Here is a tiny trained network, its code and every weight. The questions are about switching its units off for an input and a class, where a switched-off unit gives its printed mean instead of its output.

import numpy as np


def w(rows, s, z=0):
    codes = np.array(rows[::2]) - 128.0
    scale = np.full(codes.shape[1], s)
    scale[-1] = z or s
    return codes * scale


def norm(h):
    return h / np.sqrt((h * h).mean(-1, keepdims=True) + 1e-5)


def f(y):
    return y / 2 * (1 + np.tanh(0.7978845608 * (y + 0.044715 * y**3)))


def log_softmax(a):
    a = a - a.max(-1, keepdims=True)
    return a - np.log(np.exp(a).sum(-1, keepdims=True))


def net(x, mask):
    res = np.array(x, float).reshape(1, 3) / 4 @ E
    u = 0
    for l in range(3):
        y = f(norm(res) @ A[l][:, :-1].T + A[l][:, -1])
        res = res + np.where(mask[u : u + 8], y, B[l][:, -1]) @ B[l][:, :-1]
        u += 8
    return log_softmax(norm(res)[-1] @ U[:, :-1].T + U[:, -1])


A, B = {}, {}
E = w([
[57,221,135,111,178,120,180,98,61],'x0',
[170,95,210,63,77,1,184,111,126],'x1',
[67,115,153,73,115,157,145,117,235],'x2',
],0.0095)
A[0] = w([
[149,77,168,92,70,72,112,155,157,64],'L0N0',
[28,163,131,103,136,127,158,160,87,2],'L0N1',
[1,78,109,82,81,133,150,153,154,23],'L0N2',
[102,52,93,140,64,132,72,103,173,20],'L0N3',
[87,146,141,64,132,37,177,154,130,63],'L0N4',
[166,181,115,178,151,84,78,152,82,153],'L0N5',
[14,109,100,167,120,214,87,131,164,112],'L0N6',
[52,65,133,69,110,161,166,147,166,16],'L0N7',
],0.0088,0.0064)
B[0] = w([
[80,90,143,164,72,129,125,141,90,212],'L0N0',
[131,143,144,69,152,143,114,166,69,162],'L0N1',
[160,255,182,204,168,66,110,195,155,156],'L0N2',
[161,78,153,107,158,170,66,118,80,164],'L0N3',
[86,95,113,132,52,111,107,90,101,202],'L0N4',
[151,134,178,136,107,167,162,96,185,219],'L0N5',
[86,89,148,156,81,127,149,145,101,254],'L0N6',
[145,220,173,215,197,74,98,148,132,158],'L0N7',
],0.013,0.0065)
A[1] = w([
[149,120,172,2,123,180,86,92,213,105],'L1N0',
[42,174,70,144,135,222,54,146,183,84],'L1N1',
[140,175,15,88,152,141,47,189,228,2],'L1N2',
[205,162,98,169,91,58,87,110,70,152],'L1N3',
[104,164,90,34,178,131,129,145,53,72],'L1N4',
[197,196,75,202,154,86,98,92,138,95],'L1N5',
[93,85,187,137,91,194,161,112,145,178],'L1N6',
[200,34,67,46,147,112,75,246,197,32],'L1N7',
],0.0099,0.0077)
B[1] = w([
[86,146,133,83,90,163,138,184,110,122],'L1N0',
[180,101,165,215,99,80,217,9,137,184],'L1N1',
[108,137,155,107,143,209,191,105,55,124],'L1N2',
[97,130,135,204,206,153,92,183,146,177],'L1N3',
[185,122,72,88,129,111,67,86,148,155],'L1N4',
[83,131,202,195,160,38,89,157,130,137],'L1N5',
[104,164,110,90,125,129,101,194,125,255],'L1N6',
[203,153,73,103,195,173,10,84,133,142],'L1N7',
],0.012,0.0097)
A[2] = w([
[90,147,86,58,96,130,139,163,150,205],'L2N0',
[138,108,165,82,108,11,179,124,133,84],'L2N1',
[145,60,132,128,101,84,86,162,249,86],'L2N2',
[108,165,65,61,180,126,199,89,83,1],'L2N3',
[173,134,187,127,153,106,166,113,210,147],'L2N4',
[78,217,123,79,158,67,188,58,108,59],'L2N5',
[177,174,208,156,144,122,151,164,189,89],'L2N6',
[119,68,54,167,111,184,231,118,120,8],'L2N7',
],0.015,0.008)
B[2] = w([
[135,162,150,103,182,112,83,196,55,199],'L2N0',
[66,93,93,228,73,164,245,54,126,204],'L2N1',
[153,138,99,81,140,161,175,66,167,233],'L2N2',
[233,91,97,98,151,193,76,150,168,184],'L2N3',
[162,250,146,77,193,116,149,109,172,168],'L2N4',
[228,89,117,71,138,172,72,141,209,254],'L2N5',
[116,200,132,93,184,61,178,75,122,241],'L2N6',
[47,37,120,119,11,63,196,126,48,197],'L2N7',
],0.014,0.0074)
U = w([
[69,46,122,205,23,139,203,83,83,125],'0',
[164,208,164,143,168,108,175,45,207,124],'1',
[216,46,88,77,94,217,66,130,144,125],'2',
[87,163,155,167,172,95,49,218,41,178],'3',
[49,73,6,109,184,88,131,165,175,2],'4',
[47,64,9,96,190,75,130,157,172,2],'5',
[54,89,16,103,166,97,125,156,169,2],'6',
],0.026,0.024)

Each question gives the input, the list of numbers given to net, and the class t.
The units are the neurons (one row each of A and B). Each row of codes is followed by its name. A weight is (code - 128) times the scale printed after its matrix; where a second scale follows, it is the last column's (A, B and U).
mask holds one flag per neuron, layer by layer. A switched-off neuron (its flag False) gives its mean, the last column of its row in B, instead of its output. The means were averaged over made-up inputs and are rounded, as every weight is.
A unit's drop is (log p(t) with every unit on - log p(t) with that unit switched off) / (log p(t) with every unit on - log p(t) with every unit switched off).
unit that matters most: the unit with the biggest drop
k most important neurons: the k neurons with the biggest drops, biggest first
k most important neurons of layer l: the k neurons of layer l with the biggest drops, biggest first
input [4,-2,1], class 2: 2 most important neurons -> (L0N0 L2N3)
input [5,5,-3], class 0: unit that matters most -> L2N1
input [-4,0,4], class 1: 2 most important neurons -> (L0N7 L0N2)
input [-3,1,-1], class 3: 2 most important neurons -> (L1N1 L1N6)
input [-6,6,3], class 0: 2 most important neurons of layer 2 -> (L2N1 L2N5)
input [0,-2,-3], class 3: 3 most important neurons of layer 0 -> (L0N7 L0N2 L0N5)
input [2,5,5], class 0: 2 most important neurons of layer 0 -> (L0N4 L0N0)
input [-3,-2,3], class 3: 3 most important neurons of layer 2 -> (L2N1 L2N5 L2N7)
input [-1,-7,-6], class 0: 2 most important neurons -> (L0N6 L0N2)
input [-1,-2,-4], class 1: 2 most important neurons of layer 0 -> (L0N6 L0N0)
input [-5,7,7], class 0: 3 most important neurons -> (L0N0 L2N1 L0N5)
input [1,1,-3], class 3: 2 most important neurons of layer 0 -> (L0N7 L0N2)
input [8,-7,-7], class 2: 2 most important neurons of layer 1 -> (L1N3 L1N4)
input [2,-2,0], class 3: unit that matters most -> L0N6
input [5,4,-1], class 2: 4 most important neurons -> (L2N5 L0N6 L0N0 L1N1)
input [5,4,0], class 2: 4 most important neurons -> (L2N5 L0N6 L0N0 L1N1)
input [-3,2,-4], class 1: 2 most important neurons of layer 0 -> (L0N6 L0N5)
input [-2,0,3], class 3: 2 most important neurons of layer 0 -> (L0N5 L0N3)
input [-6,-4,6], class 1: 3 most important neurons -> (L0N7 L1N1 L0N2)
input [-8,-8,8], class 0: most important neuron -> (L1N1)
input [-1,-3,0], class 3: 3 most important neurons -> (L0N6 L1N6 L2N0)
input [4,5,0], class 0: 2 most important neurons -> (L2N1 L0N4)
